Below are the code and all the weights of a small trained network. Each question names an input and a target symbol and asks about switching units off, where a switched-off unit gives its printed mean instead of its output.

import numpy as np


def w(rows, s, z=0):
    codes = np.array(rows[::2]) - 128.0
    scale = np.full(codes.shape[1], s)
    scale[-1] = z or s
    return codes * scale


def f(y):
    return y / 2 * (1 + np.tanh(0.7978845608 * (y + 0.044715 * y**3)))


def softmax(a):
    e = np.exp(a - a.max(-1, keepdims=True))
    return e / e.sum(-1, keepdims=True)


def log_softmax(a):
    a = a - a.max(-1, keepdims=True)
    return a - np.log(np.exp(a).sum(-1, keepdims=True))


def net(x, mask):
    ids = ['ΔΣΩαβγεζηθμπτφψ'.index(c) for c in x.split()]
    T = len(ids)
    res = E[ids] + P[:T]
    r = res
    for j in range(3):
        rows = slice(3 * j, 3 * j + 3)
        q, k, v = (r @ M[0][rows].T for M in (Q, K, V))
        z = softmax(np.where(np.tri(T) > 0, q @ k.T / 3**0.5, -1e9)) @ v
        o = O[0][rows]
        res = res + np.where(mask[j], z, o[:, -1]) @ o[:, :-1]
    y = f(res @ A[0][:, :-1].T + A[0][:, -1])
    res = res + np.where(mask[3:7], y, B[0][:, -1]) @ B[0][:, :-1]
    return log_softmax(res[-1] @ U[:, :-1].T + U[:, -1])


Q, K, V, O, A, B = {}, {}, {}, {}, {}, {}
E = w([
[63,130,68],'Δ',
[72,138,101],'Σ',
[57,132,106],'Ω',
[90,124,121],'α',
[18,143,67],'β',
[141,116,163],'γ',
[145,123,164],'ε',
[93,133,138],'ζ',
[123,131,184],'η',
[164,103,160],'θ',
[41,163,126],'μ',
[78,185,159],'π',
[95,65,63],'τ',
[67,7,146],'φ',
[218,142,218],'ψ',
],0.012)
P = w([
[131,150,46],'0',
[167,133,27],'1',
[108,159,114],'2',
[205,130,48],'3',
[111,146,147],'4',
[174,94,74],'5',
[76,148,168],'6',
[166,97,85],'7',
[115,126,173],'8',
[142,55,43],'9',
[147,120,254],'10',
[176,63,58],'11',
[114,126,187],'12',
[55,92,5],'13',
],0.0083)
Q[0] = w([
[249,95,113],'H0',
[86,79,97],'H0',
[190,148,67],'H0',
[138,87,130],'H1',
[80,130,87],'H1',
[87,148,141],'H1',
[166,201,195],'H2',
[121,67,175],'H2',
[165,174,135],'H2',
],0.016)
K[0] = w([
[128,170,43],'H0',
[82,180,206],'H0',
[140,191,69],'H0',
[143,195,148],'H1',
[142,195,137],'H1',
[122,150,113],'H1',
[191,179,164],'H2',
[119,249,151],'H2',
[137,103,50],'H2',
],0.014)
V[0] = w([
[73,53,194],'H0',
[74,255,144],'H0',
[208,212,192],'H0',
[101,242,163],'H1',
[146,158,38],'H1',
[47,174,97],'H1',
[95,47,156],'H2',
[147,157,88],'H2',
[204,72,188],'H2',
],0.012)
O[0] = w([
[235,148,124,194],'H0',
[57,251,137,138],'H0',
[24,118,151,7],'H0',
[139,184,214,130],'H1',
[82,46,127,190],'H1',
[212,122,103,240],'H1',
[218,107,149,160],'H2',
[162,100,52,133],'H2',
[102,48,185,2],'H2',
],0.012,0.0064)
A[0] = w([
[177,124,184,222],'N0',
[174,46,118,179],'N1',
[105,133,152,2],'N2',
[142,159,4,119],'N3',
],0.012,0.0067)
B[0] = w([
[1,147,92,182],'N0',
[118,173,115,213],'N1',
[160,143,88,124],'N2',
[137,80,201,250],'N3',
],0.011,0.019)
U = w([
[109,105,108,52],'Δ',
[111,143,109,3],'Σ',
[133,155,125,59],'Ω',
[108,131,107,33],'α',
[159,166,150,199],'β',
[84,118,98,118],'γ',
[80,120,102,154],'ε',
[107,151,119,55],'ζ',
[89,161,119,76],'η',
[85,117,81,90],'θ',
[130,210,145,78],'μ',
[91,228,135,166],'π',
[110,116,88,111],'τ',
[157,174,2,180],'φ',
[28,122,88,162],'ψ',
],0.012,0.005)

Each question gives the input, a string of symbols that net reads in full, and the target symbol t.
The units are the heads (3 rows each of Q, K, V and O) and the neurons (one row each of A and B). Each row of codes is followed by its name. A weight is (code - 128) times the scale printed after its matrix; where a second scale follows, it is the last column's (O, A, B and U).
mask holds one flag per unit, heads first, then neurons. A switched-off unit (its flag False) gives its mean, the last column of its rows in O or B, instead of its output. The means were averaged over made-up inputs and are rounded, as every weight is.
A unit's drop is (log p(t) with every unit on - log p(t) with that unit switched off) / (log p(t) with every unit on - log p(t) with every unit switched off).
The circuit of an input: a set's keep is (log p(t) with only the set's units on - log p(t) with every unit switched off) / (log p(t) with every unit on - log p(t) with every unit switched off). Starting from all 7 units, units are removed one at a time, each time the one whose removal leaves the highest keep (on an exact tie, the one counted first), for as long as the keep stays at least 0.8.
circuit, biggest first: the units of the circuit, biggest drop first
most important unit: the unit with the biggest drop
top k neurons: the k neurons with the biggest drops, biggest first
heads that matter: for each layer, one digit per head in row order, 1 if its drop is at least 0.15 and else 0, layers parted by /
drop when u is switched off: that unit's drop, to one decimal
input π β φ τ π φ β ψ μ β γ φ ζ, target φ: circuit, biggest first -> [N3 H0]
input Ω β Δ φ Ω τ φ β ε φ φ η φ β, target φ: heads that matter -> 101
input η φ α π α φ β φ Σ, target φ: circuit, biggest first -> [H0 N1]
input Ω β Δ ε φ β Ω γ ψ, target ψ: heads that matter -> 001
input μ η ε η π π η, target π: heads that matter -> 110
input β β β β Σ, target β: circuit, biggest first -> [N3 N0 H2]
input ε η β π β τ, target β: most important unit -> N0
input φ β ε φ π, target φ: circuit, biggest first -> [H0 N3]
input Ω β ψ β π φ μ β ψ β η, target ψ: circuit, biggest first -> [N0 H2]
input β ψ Ω, target ψ: heads that matter -> 100
input φ φ π, target φ: circuit, biggest first -> [H0 H2 N3]
input β φ η, target φ: circuit, biggest first -> [H0 N3]
input φ φ μ ψ, target φ: circuit, biggest first -> [N3 N1 H0]
input π η π φ, target π: circuit, biggest first -> [H0 H1]
input γ γ β ψ β φ ε γ β η φ ζ Ω, target φ: circuit, biggest first -> [H0 N1]
input ψ Δ π, target ψ: circuit, biggest first -> [H0]
input β β π α, target β: top 2 neurons -> [N3 N0]
input β β φ β φ Ω β μ, target φ: top 2 neurons -> [N1 N0]
input μ τ β Ω γ β Σ β β ψ β Σ, target β: drop when N0 is switched off -> 0.5
input Δ β Ω β β μ ζ β Ω β β β μ π, target β: drop when N0 is switched off -> 0.5
input θ φ ε, target φ: drop when N1 is switched off -> 0.3
